Where the symbols take the units:
w517: q>w120, r>w384
w987: q>w187, r>w874
w782: q>w979, r>w609
w120: q>w69, r>w822
w688: q>w543, r>w198
w493: q>w586, r>w957
w296: q>w944, r>w49
w198: q>w675, r>w688
w368: q>w476, r>w523
w348: q>w799, r>w442
w442: q>w47, r>w348
w124: q>w957, r>w586
w874: q>w852, r>w987
w359: q>w135, r>w610
w796: q>w982, r>w257
w787: q>w523, r>w476
w49: q>w625, r>w296
w625: q>w493, r>w655
w47: q>w500, r>w923
w964: q>w610, r>w135
w957: q>w655, r>w493
w523: q>w6, r>w368
w852: q>w782, r>w631
w263: q>w964, r>w806
w586: q>w263, r>w124
w187: q>w40, r>w606
w6: q>w822, r>w69
w500: q>w787, r>w238
w923: q>w348, r>w47
w257: q>w517, r>w796
w606: q>w874, r>w187
w135: q>w806, r>w964
w610: q>w885, r>w359
w675: q>w442, r>w799
w40: q>w359, r>w885
w944: q>w198, r>w543
w476: q>w238, r>w787
w979: q>w257, r>w982
w806: q>w124, r>w263
w609: q>w631, r>w782
w69: q>w368, r>w6
w655: q>w296, r>w625
w982: q>w609, r>w979
w799: q>w688, r>w675
w885: q>w606, r>w40
w631: q>w987, r>w852
w238: q>w923, r>w500
w543: q>w49, r>w944
w384: q>w796, r>w517
w822: q>w384, r>w120

The rows follow the links: the fewer symbols apart two units are, the more alike their rows tend to be.

Each row is also shifted at random along 3 hidden directions that mean nothing.

Name the unit of each row.
-44,-14,-38,-14,23,4,0,-33,88,29,-38,-28,-10,-45,5,-62,34,-53,-18,6,75,-63,-30,33,-87,-9,13,49,24,29,6,43,-9,16,18,-65,-23,-6,45,3,29,10,-23,-2,20: w384
-119,33,-3,14,27,-2,-37,23,37,59,-38,-64,2,25,-73,-99,76,-42,3,35,40,-2,32,7,-34,-16,6,47,13,7,52,-13,3,11,43,-25,-56,-31,48,-30,-35,-21,-50,-30,60: w257
-34,-27,6,-9,-31,-28,60,60,-98,-43,57,15,36,58,-37,4,-12,60,-15,5,-90,46,32,-6,53,-11,-23,-32,-42,-8,15,-63,12,13,-1,45,25,69,-50,-16,-86,-8,-15,31,-2: w296
-65,-44,-9,-76,-47,-28,-5,-70,4,-10,34,25,25,-76,8,77,55,36,-56,0,-4,21,-87,40,-44,22,-48,-49,27,93,-9,44,-61,-47,30,-50,54,30,-18,35,35,12,27,45,-11: w787
-2,-34,-21,-12,-42,-32,67,30,-62,-58,65,-8,29,31,-8,-10,-29,58,-35,-5,-66,24,-14,15,11,-8,18,-20,-3,54,19,-23,7,-17,26,23,43,57,-63,5,-43,-8,-6,42,13: w198
-40,24,-4,2,35,38,-55,-20,82,56,-42,-19,-26,-39,-19,-18,30,-50,-11,27,65,-50,14,19,-55,-19,-4,45,19,-16,9,13,16,30,12,-38,-23,-42,55,-14,36,10,-12,-27,-5: w982
44,-45,9,31,-29,14,-66,-4,-79,-5,51,-13,40,25,64,57,-53,7,39,-52,-28,-9,-2,-65,38,17,31,6,3,-56,-83,50,1,9,-40,58,14,-17,7,-6,5,13,81,-20,-25: w348
-21,-18,29,67,14,-16,20,84,-88,-25,26,3,-10,85,-7,-41,-33,12,52,-34,-50,-6,58,-49,66,-31,48,2,-15,-42,-9,-53,37,21,-23,52,-2,23,-26,-28,-67,-10,-17,-13,-5: w124
43,-7,1,39,-18,-21,46,50,-57,-49,69,-1,24,34,-21,-26,-50,29,35,-32,-57,10,39,-19,65,-20,51,-9,6,-12,-8,-23,4,4,-12,52,3,45,-48,-15,-64,-10,-4,1,11: w655
18,-75,-14,19,-24,-6,-1,46,-79,-20,45,1,50,39,45,18,-56,19,12,-19,-64,-3,20,-28,42,-14,6,23,-39,-44,-67,-25,8,20,-19,36,37,30,-32,1,-28,51,41,21,-20: w688
-6,-32,-61,-44,-29,-63,75,-10,12,-66,53,-15,53,6,-18,-45,2,24,-53,12,-56,8,-15,46,-37,-19,-7,-6,16,82,23,-29,-22,-31,38,-44,34,64,-28,11,-29,1,-32,65,40: w47
-43,-81,-22,-5,-28,17,17,46,-87,-29,33,31,49,28,25,26,-20,22,-37,-5,-96,15,22,0,32,-39,-9,-5,-55,-50,-18,-77,17,2,-20,30,59,43,-26,11,-27,68,15,41,-27: w543
-116,10,23,19,9,-6,-57,-18,-4,52,-21,-52,-14,13,-29,-40,63,-20,52,-32,64,-49,8,-23,-4,29,50,26,80,14,-14,94,-19,3,3,-17,-67,-48,25,-15,1,-38,3,-30,38: w517
39,-49,-27,-8,-26,-1,79,29,-32,-54,30,50,22,25,33,17,-47,21,-53,20,-74,7,9,21,4,-36,-4,-16,-49,-32,-16,-92,22,18,-4,-2,56,60,-48,32,-17,45,-17,66,-10: w625
-38,2,58,37,14,32,-43,13,-82,37,-6,36,-34,21,10,63,-29,12,37,-39,14,27,40,-73,97,13,-23,-36,-19,-70,-40,20,8,-1,-57,61,5,-29,-26,8,-23,4,36,-27,-31: w135
51,17,22,-2,-17,-1,53,-67,47,-52,-4,79,-50,-79,29,27,3,27,-13,-15,40,-5,-27,51,-34,-1,40,-53,35,52,3,53,-24,-29,14,-65,47,39,-31,59,47,-18,-8,16,-14: w610
-53,47,21,-16,20,-1,12,-39,48,38,-31,8,-35,-33,-48,-27,44,-4,8,21,61,11,-6,20,-12,21,-13,-12,32,52,57,35,-14,-17,21,-60,-13,-6,7,19,6,-45,-40,12,16: w852
-16,4,69,47,9,46,-57,11,-40,49,-33,38,-19,9,6,30,-11,-9,37,-14,32,-7,37,-53,65,9,-6,-7,-12,-86,-18,26,-10,-4,-58,61,-18,-53,14,15,-17,-15,11,-58,-16: w359

From each start, follow one symbol. Which unit do you reach?
Answer with the unit's name.
---
-76,28,3,6,8,3,-76,21,-11,72,-17,-62,-9,35,-41,-10,38,-24,41,-5,35,-1,28,-25,-1,20,-6,26,25,-2,21,29,10,11,3,13,-55,-59,41,-39,0,-24,19,-50,37
q: w69
---
13,-29,-31,8,-26,-53,63,39,-83,-76,60,-6,47,48,-5,-25,-33,54,-17,5,-79,40,17,-1,28,-32,34,-17,-5,18,-4,-44,3,8,24,18,23,56,-57,-16,-60,-19,-14,43,17
r: w543
---
41,-19,-17,-55,-36,-40,57,-15,-14,-75,68,-15,38,3,17,4,-11,38,-27,-2,-35,15,-46,16,-10,9,16,-37,13,74,11,-1,-27,-20,35,-21,32,44,-33,23,-18,-21,2,45,16
r: w348
---
49,-6,-6,-86,-26,-9,20,-58,23,-46,47,19,27,-35,24,73,12,28,-72,13,-6,47,-73,38,-18,35,-68,-43,8,75,19,19,-45,-43,24,-36,26,31,-26,30,30,10,14,49,5
q: w787
---
80,-28,5,-18,-23,1,77,15,-7,-55,10,60,11,-5,35,8,-55,21,-42,19,-60,1,5,30,7,-11,-27,-29,-30,-13,-13,-69,-3,-12,11,-18,54,59,-50,24,5,48,-20,56,-20
r: w957
---
-36,9,-19,-25,25,29,-13,-30,64,55,-68,-24,-18,-28,-10,-26,53,-43,-25,27,40,-24,-17,22,-79,-8,3,53,2,-4,16,-3,9,17,8,-57,-17,-35,59,-2,32,13,-25,-20,8
q: w982
---
-21,-85,2,-22,-44,0,16,7,-85,-36,32,61,18,-3,50,66,-37,30,-21,-11,-73,-1,-22,2,34,-8,-15,-20,-30,-40,-71,-33,-13,-1,-24,14,59,52,-39,36,11,51,45,64,-47
q: w625
---
57,12,-31,-55,-8,-5,23,-65,91,-5,-15,-22,15,-61,12,8,32,-21,-41,21,29,4,-54,44,-70,-3,-41,4,17,59,34,22,-34,-4,40,-50,-8,-2,24,19,50,4,10,12,4
r: w69
---
-40,54,32,-1,6,-24,11,-53,65,-5,-26,29,-50,-43,-29,-34,43,8,24,-22,68,-18,-15,36,-43,7,28,-25,49,64,22,65,-30,-29,38,-69,-8,9,3,40,37,-47,-34,4,4
r: w987
---
9,4,64,16,-6,32,-38,35,-90,21,-8,38,-42,22,-9,102,-31,40,26,-11,-40,67,30,-68,120,19,-59,-53,-45,-71,-10,-43,25,9,-64,97,14,-35,-11,-9,-41,18,19,-37,-31
r: w263
---
-84,4,24,1,5,12,-92,-11,-49,73,-8,-47,9,11,-40,50,35,-17,27,-17,30,15,0,-47,44,52,-44,24,20,-19,8,53,-3,-3,-39,45,-18,-75,30,-36,1,-19,50,-46,22
r: w6
---
48,4,14,47,2,-13,24,47,-59,-51,52,-16,-11,52,19,-8,-75,29,55,-31,-24,-8,35,-23,76,1,53,-24,9,-47,-38,4,6,12,-27,67,2,25,-39,-6,-41,-23,26,-20,-3
q: w655
---
-13,1,7,5,21,7,-65,38,-33,48,-3,-83,29,45,-42,-19,14,-25,17,-11,-10,8,4,-48,18,0,-13,53,-7,-42,8,0,15,39,-34,44,-61,-58,23,-54,-38,-15,20,-62,22
r: w523
---
-95,-24,6,14,-16,25,-77,39,-91,50,21,-42,40,38,-21,29,22,-16,29,-7,-17,23,3,-71,49,21,-23,45,-6,-44,-27,13,1,3,-40,59,-18,-52,16,-38,-22,-4,60,-33,1
r: w787
---
47,10,-59,-60,4,-12,48,-29,79,-23,5,-20,16,-35,10,-35,39,-21,-57,33,15,3,-69,64,-66,-6,-24,5,-6,71,40,-2,-18,-12,52,-71,-3,18,11,-1,24,5,-2,30,19
q: w6
---
72,-40,-11,-16,-6,-4,57,-12,2,-69,8,72,-9,-34,26,-3,-32,42,-31,-15,-34,-10,-17,28,-10,-16,20,-48,-18,14,-6,-25,-12,-28,3,-30,47,71,-34,52,34,30,-16,48,-29
q: w263
---
-11,13,36,73,22,23,-54,30,-9,54,-48,4,-48,7,11,-3,-15,-23,83,-49,45,-50,42,-59,46,10,40,6,17,-62,-46,43,9,24,-53,31,-42,-50,23,-14,9,-12,19,-59,-27
r: w885
---
27,-44,11,31,-4,-10,-72,22,-60,13,44,-37,38,25,29,38,-47,-7,42,-26,-26,-13,0,-64,41,13,31,41,5,-50,-72,36,-10,17,-57,65,-26,-46,8,-33,-5,5,72,-40,-25
r: w47
